Below are the code and all the weights of a small trained network. Each question names an input and a target symbol and asks about switching units off, where a switched-off unit gives its printed mean instead of its output.

import numpy as np


def w(rows, s, z=0):
    codes = np.array(rows[::2]) - 128.0
    scale = np.full(codes.shape[1], s)
    scale[-1] = z or s
    return codes * scale


def norm(h):
    return h / np.sqrt((h * h).mean(-1, keepdims=True) + 1e-5)


def f(y):
    return np.maximum(y, 0)


def softmax(a):
    e = np.exp(a - a.max(-1, keepdims=True))
    return e / e.sum(-1, keepdims=True)


def log_softmax(a):
    a = a - a.max(-1, keepdims=True)
    return a - np.log(np.exp(a).sum(-1, keepdims=True))


def net(x, mask):
    ids = ['αβγδεζηθλμξπστω'.index(c) for c in x.split()]
    T = len(ids)
    res = E[ids] + P[:T]
    u = 0
    for l in range(3):
        r = norm(res)
        for j in range(2):
            rows = slice(2 * j, 2 * j + 2)
            q, k, v = (r @ M[l][rows].T for M in (Q, K, V))
            z = softmax(np.where(np.tri(T) > 0, q @ k.T / 2**0.5, -1e9)) @ v
            o = O[l][rows]
            res = res + np.where(mask[u + j], z, o[:, -1]) @ o[:, :-1]
        u += 2
        y = f(norm(res) @ A[l][:, :-1].T + A[l][:, -1])
        res = res + np.where(mask[u : u + 8], y, B[l][:, -1]) @ B[l][:, :-1]
        u += 8
    return log_softmax(norm(res)[-1] @ U[:, :-1].T + U[:, -1])


Q, K, V, O, A, B = {}, {}, {}, {}, {}, {}
E = w([
[144,225,121],'α',
[12,110,162],'β',
[220,42,70],'γ',
[179,128,92],'δ',
[158,206,77],'ε',
[159,119,140],'ζ',
[181,130,94],'η',
[212,34,109],'θ',
[171,124,117],'λ',
[220,34,76],'μ',
[152,212,100],'ξ',
[39,2,164],'π',
[182,129,96],'σ',
[215,40,77],'τ',
[166,122,124],'ω',
],0.00095)
P = w([
[254,115,60],'0',
[242,119,89],'1',
[209,123,138],'2',
[167,124,148],'3',
[135,118,142],'4',
[106,106,132],'5',
[87,83,138],'6',
],0.00059)
Q[0] = w([
[87,226,195],'L0H0',
[139,51,59],'L0H0',
[57,251,229],'L0H1',
[177,33,33],'L0H1',
],0.0019)
K[0] = w([
[184,59,52],'L0H0',
[44,202,185],'L0H0',
[22,250,176],'L0H1',
[187,3,87],'L0H1',
],0.0026)
V[0] = w([
[55,250,139],'L0H0',
[77,121,54],'L0H0',
[113,135,166],'L0H1',
[131,194,241],'L0H1',
],0.0016)
O[0] = w([
[100,95,202,7],'L0H0',
[122,192,178,95],'L0H0',
[151,83,111,95],'L0H1',
[127,71,10,73],'L0H1',
],0.0013,0.0015)
A[0] = w([
[185,91,74,143],'L0N0',
[187,103,119,106],'L0N1',
[7,150,158,72],'L0N2',
[138,212,110,110],'L0N3',
[46,62,189,176],'L0N4',
[153,123,206,162],'L0N5',
[66,231,159,244],'L0N6',
[3,111,153,111],'L0N7',
],0.0018,0.0011)
B[0] = w([
[152,132,201,248],'L0N0',
[99,149,190,205],'L0N1',
[237,138,126,141],'L0N2',
[132,34,122,163],'L0N3',
[176,199,91,158],'L0N4',
[67,172,107,158],'L0N5',
[200,76,5,173],'L0N6',
[226,203,112,147],'L0N7',
],0.0014,0.0015)
Q[1] = w([
[59,76,70],'L1H0',
[181,102,155],'L1H0',
[33,128,132],'L1H1',
[255,96,148],'L1H1',
],0.0045)
K[1] = w([
[186,132,59],'L1H0',
[3,131,145],'L1H0',
[223,155,113],'L1H1',
[12,64,165],'L1H1',
],0.0046)
V[1] = w([
[82,144,222],'L1H0',
[141,156,225],'L1H0',
[121,13,158],'L1H1',
[114,172,253],'L1H1',
],0.0018)
O[1] = w([
[191,123,83,11],'L1H0',
[176,112,141,135],'L1H0',
[102,197,116,129],'L1H1',
[254,143,92,70],'L1H1',
],0.0021,0.0012)
A[1] = w([
[7,99,161,97],'L1N0',
[158,118,221,219],'L1N1',
[146,236,138,195],'L1N2',
[104,167,69,254],'L1N3',
[120,99,47,177],'L1N4',
[181,180,141,115],'L1N5',
[163,30,77,228],'L1N6',
[82,116,86,239],'L1N7',
],0.0017,0.00064)
B[1] = w([
[225,93,5,142],'L1N0',
[53,248,105,248],'L1N1',
[150,165,30,199],'L1N2',
[220,93,195,170],'L1N3',
[138,124,217,160],'L1N4',
[210,99,44,193],'L1N5',
[149,232,163,219],'L1N6',
[87,185,104,150],'L1N7',
],0.0011,0.0014)
Q[2] = w([
[91,63,78],'L2H0',
[80,18,9],'L2H0',
[5,76,62],'L2H1',
[233,160,93],'L2H1',
],0.0031)
K[2] = w([
[163,213,68],'L2H0',
[181,255,63],'L2H0',
[251,141,124],'L2H1',
[14,207,162],'L2H1',
],0.0033)
V[2] = w([
[119,203,14],'L2H0',
[185,55,218],'L2H0',
[30,143,159],'L2H1',
[201,6,40],'L2H1',
],0.0019)
O[2] = w([
[99,208,196,182],'L2H0',
[81,4,22,142],'L2H0',
[192,129,145,7],'L2H1',
[27,84,194,162],'L2H1',
],0.0024,0.0018)
A[2] = w([
[224,125,47,197],'L2N0',
[52,129,217,103],'L2N1',
[154,104,252,7],'L2N2',
[71,119,48,59],'L2N3',
[134,36,170,96],'L2N4',
[55,134,165,94],'L2N5',
[102,74,117,152],'L2N6',
[106,165,175,169],'L2N7',
],0.0025,0.0015)
B[2] = w([
[186,84,232,210],'L2N0',
[78,90,193,192],'L2N1',
[146,1,74,137],'L2N2',
[126,30,67,159],'L2N3',
[126,219,73,175],'L2N4',
[146,114,240,167],'L2N5',
[138,165,154,175],'L2N6',
[128,94,50,253],'L2N7',
],0.0023,0.0013)
U = w([
[39,95,195,100],'α',
[67,171,161,99],'β',
[98,105,67,78],'γ',
[115,213,98,129],'δ',
[65,168,154,113],'ε',
[246,119,203,224],'ζ',
[124,187,90,52],'η',
[150,2,102,234],'θ',
[201,175,124,162],'λ',
[104,68,75,142],'μ',
[38,140,183,157],'ξ',
[122,159,125,4],'π',
[131,187,82,72],'σ',
[114,95,71,78],'τ',
[207,161,142,119],'ω',
],0.0095,0.0032)

Each question gives the input, a string of symbols that net reads in full, and the target symbol t.
The units are the heads (2 rows each of Q, K, V and O) and the neurons (one row each of A and B). Each row of codes is followed by its name. A weight is (code - 128) times the scale printed after its matrix; where a second scale follows, it is the last column's (O, A, B and U).
mask holds one flag per unit, layer by layer, with each layer's heads first. A switched-off unit (its flag False) gives its mean, the last column of its rows in O or B, instead of its output. The means were averaged over made-up inputs and are rounded, as every weight is.
A unit's drop is (log p(t) with every unit on - log p(t) with that unit switched off) / (log p(t) with every unit on - log p(t) with every unit switched off).
The circuit of an input: a set's keep is (log p(t) with only the set's units on - log p(t) with every unit switched off) / (log p(t) with every unit on - log p(t) with every unit switched off). Starting from the 12 units with the biggest drops (on a tie, the unit counted first), units are removed one at a time, each time the one whose removal leaves the highest keep (on an exact tie, the one counted first), for as long as the keep stays at least 0.8.
circuit, biggest first: the units of the circuit, biggest drop first
most important unit: the unit with the biggest drop
top k neurons: the k neurons with the biggest drops, biggest first
k most important neurons of layer l: the k neurons of layer l with the biggest drops, biggest first
heads that matter: for each layer, one digit per head in row order, 1 if its drop is at least 0.15 and else 0, layers parted by /
input λ η ζ θ ζ ε, target ζ: circuit, biggest first : [L2N0, L1N1, L1N3, L0N6]
input ω δ η β ζ ζ σ, target ζ: circuit, biggest first : [L2N0, L2H1]
input α ε ζ δ, target ζ: circuit, biggest first : [L2H1, L2N0]
input τ θ η ζ ζ δ, target ζ: circuit, biggest first : [L2N0, L2H1, L1N1]
input γ ζ γ η ζ θ, target ζ: top 4 neurons : [L1N1, L1N0, L2N0, L1N6]
input γ θ σ, target θ: top neuron : [L1N2]
input θ θ δ, target θ: heads that matter : 00 / 00 / 10
input ζ α δ δ θ ζ η, target ζ: circuit, biggest first : [L2N0, L2H1]
input ξ η α α ζ α, target ζ: heads that matter : 10 / 01 / 01
input δ θ ζ ξ ζ θ β, target θ: top 4 neurons : [L1N3, L2N3, L0N2, L0N6]
input ξ ε ζ ω θ η, target θ: circuit, biggest first : [L2H0, L1H1, L2N3]
input ω μ δ θ ζ, target θ: circuit, biggest first : [L2H0, L2N3]
input ε λ δ γ θ ζ ζ, target ζ: top 2 neurons : [L2N0, L1N1]
input σ ε ω ε ζ λ, target ζ: heads that matter : 00 / 01 / 01
input ζ α ζ γ λ ζ α, target ζ: most important unit : L1N1
input δ θ ξ, target θ: top 4 neurons : [L1N1, L0N6, L2N3, L0N3]
input μ ω θ ξ ζ ζ τ, target ζ: heads that matter : 00 / 00 / 01
input ξ μ ζ η, target ζ: heads that matter : 00 / 01 / 10
input δ μ ω σ θ λ, target θ: 4 most important neurons of layer 1 : [L1N2, L1N7, L1N0, L1N5]
input θ δ λ ω ζ ω, target ζ: most important unit : L2H1
input θ ζ ζ ζ, target ζ: top 3 neurons : [L0N6, L2N0, L1N1]
